Below is a small trained network, with its code and all its weights. Each question gives an input and a target symbol and asks what happens when units are switched off, that is, made to give their printed mean instead of their output.

import numpy as np


def w(rows, s, z=0):
    codes = np.array(rows[::2]) - 128.0
    scale = np.full(codes.shape[1], s)
    scale[-1] = z or s
    return codes * scale


def f(y):
    return y / 2 * (1 + np.tanh(0.7978845608 * (y + 0.044715 * y**3)))


def softmax(a):
    e = np.exp(a - a.max(-1, keepdims=True))
    return e / e.sum(-1, keepdims=True)


def log_softmax(a):
    a = a - a.max(-1, keepdims=True)
    return a - np.log(np.exp(a).sum(-1, keepdims=True))


def net(x, mask):
    ids = ['αβδεζηθλμξστφψω'.index(c) for c in x.split()]
    T = len(ids)
    res = E[ids] + P[:T]
    q, k, v = (res @ M[0].T for M in (Q, K, V))
    z = softmax(np.where(np.tri(T) > 0, q @ k.T / 3**0.5, -1e9)) @ v
    res = res + np.where(mask[0], z, O[0][:, -1]) @ O[0][:, :-1]
    y = f(res @ A[0][:, :-1].T + A[0][:, -1])
    res = res + np.where(mask[1:13], y, B[0][:, -1]) @ B[0][:, :-1]
    return log_softmax(res[-1] @ U[:, :-1].T + U[:, -1])


Q, K, V, O, A, B = {}, {}, {}, {}, {}, {}
E = w([
[174,97,149,117,225],'α',
[77,115,244,203,167],'β',
[111,94,166,72,21],'δ',
[98,79,249,42,148],'ε',
[175,133,142,73,68],'ζ',
[175,176,144,117,143],'η',
[106,63,126,107,120],'θ',
[186,171,152,100,129],'λ',
[92,73,114,100,60],'μ',
[130,192,116,166,149],'ξ',
[50,142,90,70,174],'σ',
[69,146,55,161,38],'τ',
[56,124,75,187,192],'φ',
[223,121,106,81,174],'ψ',
[100,105,120,116,79],'ω',
],0.019)
P = w([
[167,49,125,254,16],'0',
[187,220,159,158,101],'1',
[168,137,151,188,82],'2',
[75,71,129,77,110],'3',
[121,144,136,133,89],'4',
[149,181,148,134,176],'5',
[140,92,150,106,155],'6',
[145,188,132,130,145],'7',
[154,170,124,145,127],'8',
[122,88,129,100,138],'9',
[163,108,140,107,163],'10',
[151,161,119,138,134],'11',
[133,116,122,122,100],'12',
],0.0076)
Q[0] = w([
[89,193,36,11,173],'H1',
[146,153,163,196,113],'H1',
[35,168,156,34,168],'H1',
],0.012)
K[0] = w([
[130,200,62,1,168],'H1',
[87,31,160,151,117],'H1',
[13,223,196,62,122],'H1',
],0.011)
V[0] = w([
[109,37,11,103,114],'H1',
[149,216,43,103,70],'H1',
[78,219,90,235,185],'H1',
],0.012)
O[0] = w([
[96,91,86,46,135,6],'H1',
[222,219,49,143,159,55],'H1',
[51,245,65,156,116,26],'H1',
],0.013,0.0021)
A[0] = w([
[43,129,151,94,53,133],'N1',
[108,38,24,229,79,9],'N2',
[84,59,62,207,244,26],'N3',
[229,75,103,224,124,131],'N4',
[225,70,13,104,108,48],'N5',
[52,110,78,72,254,100],'N6',
[164,99,188,219,55,101],'N7',
[158,218,219,49,66,255],'N8',
[38,39,50,145,138,138],'N9',
[26,141,140,123,142,15],'N10',
[63,120,135,164,72,34],'N11',
[116,173,52,99,136,206],'N12',
],0.0075,0.0019)
B[0] = w([
[136,185,69,120,146,209],'N1',
[172,41,224,49,116,161],'N2',
[162,84,153,197,68,152],'N3',
[116,153,129,55,50,204],'N4',
[118,229,122,180,251,211],'N5',
[75,138,83,84,64,185],'N6',
[194,166,115,107,149,254],'N7',
[60,42,125,169,130,212],'N8',
[148,127,177,202,141,186],'N9',
[156,134,106,93,116,190],'N10',
[111,140,136,156,195,185],'N11',
[103,51,129,142,109,210],'N12',
],0.012,0.0077)
U = w([
[123,122,120,126,128,121],'α',
[113,100,138,156,110,106],'β',
[126,82,91,123,173,72],'δ',
[175,169,86,92,147,106],'ε',
[165,174,126,160,34,242],'ζ',
[168,80,24,193,168,100],'η',
[151,115,102,140,123,71],'θ',
[145,94,73,169,133,220],'λ',
[140,125,146,119,74,6],'μ',
[114,178,168,62,92,15],'ξ',
[49,100,184,83,148,83],'σ',
[57,127,101,100,111,236],'τ',
[69,193,208,137,83,142],'φ',
[158,181,138,137,41,91],'ψ',
[152,109,100,254,33,130],'ω',
],0.0075,0.0024)

Each question gives the input, a string of symbols that net reads in full, and the target symbol t.
The units are the heads (3 rows each of Q, K, V and O) and the neurons (one row each of A and B). Each row of codes is followed by its name. A weight is (code - 128) times the scale printed after its matrix; where a second scale follows, it is the last column's (O, A, B and U).
mask holds one flag per unit, heads first, then neurons. A switched-off unit (its flag False) gives its mean, the last column of its rows in O or B, instead of its output. The means were averaged over made-up inputs and are rounded, as every weight is.
A unit's drop is (log p(t) with every unit on - log p(t) with that unit switched off) / (log p(t) with every unit on - log p(t) with every unit switched off).
The circuit of an input: a set's keep is (log p(t) with only the set's units on - log p(t) with every unit switched off) / (log p(t) with every unit on - log p(t) with every unit switched off). Starting from the 12 units with the biggest drops (on a tie, the unit counted first), units are removed one at a time, each time the one whose removal leaves the highest keep (on an exact tie, the one counted first), for as long as the keep stays at least 0.8.
units of the circuit, in order: the units of the circuit, biggest drop first
k most important neurons: the k neurons with the biggest drops, biggest first
drop of u: that unit's drop, to one decimal
input τ η τ, target η: most important neuron => N12
input ψ τ ψ θ, target η: units of the circuit, in order => H1; N12
input β ξ β η, target ω: units of the circuit, in order => H1; N8; N5
input σ τ ζ ζ ζ δ ξ, target ε: units of the circuit, in order => H1; N8
input ζ φ η, target ε: units of the circuit, in order => H1; N5
input δ μ σ, target τ: units of the circuit, in order => H1; N6
input θ λ σ ζ η σ η η ψ, target ε: units of the circuit, in order => H1; N5; N4
input θ ξ ψ μ, target ω: units of the circuit, in order => H1; N12
input σ μ φ α δ λ ζ σ σ σ σ σ, target τ: 3 most important neurons => N6; N12; N7
input β ξ λ, target φ: 2 most important neurons => N11; N12
input τ ε δ, target η: 2 most important neurons => N5; N4
input β λ θ, target φ: 2 most important neurons => N9; N11
input τ τ σ δ τ ζ τ, target η: 4 most important neurons => N5; N12; N4; N6
input δ μ τ ζ τ ζ, target ε: 2 most important neurons => N5; N4
input η δ ξ, target ζ: units of the circuit, in order => H1; N4
input τ θ ζ, target η: most important neuron => N5
input φ ξ δ, target τ: drop of N3 => 0.0
input ε λ η ζ λ τ α δ β μ λ φ, target ω: drop of N8 => -0.1
input θ λ θ, target σ: drop of N7 => 0.1
input τ θ ω, target η: drop of H1 => 1.2
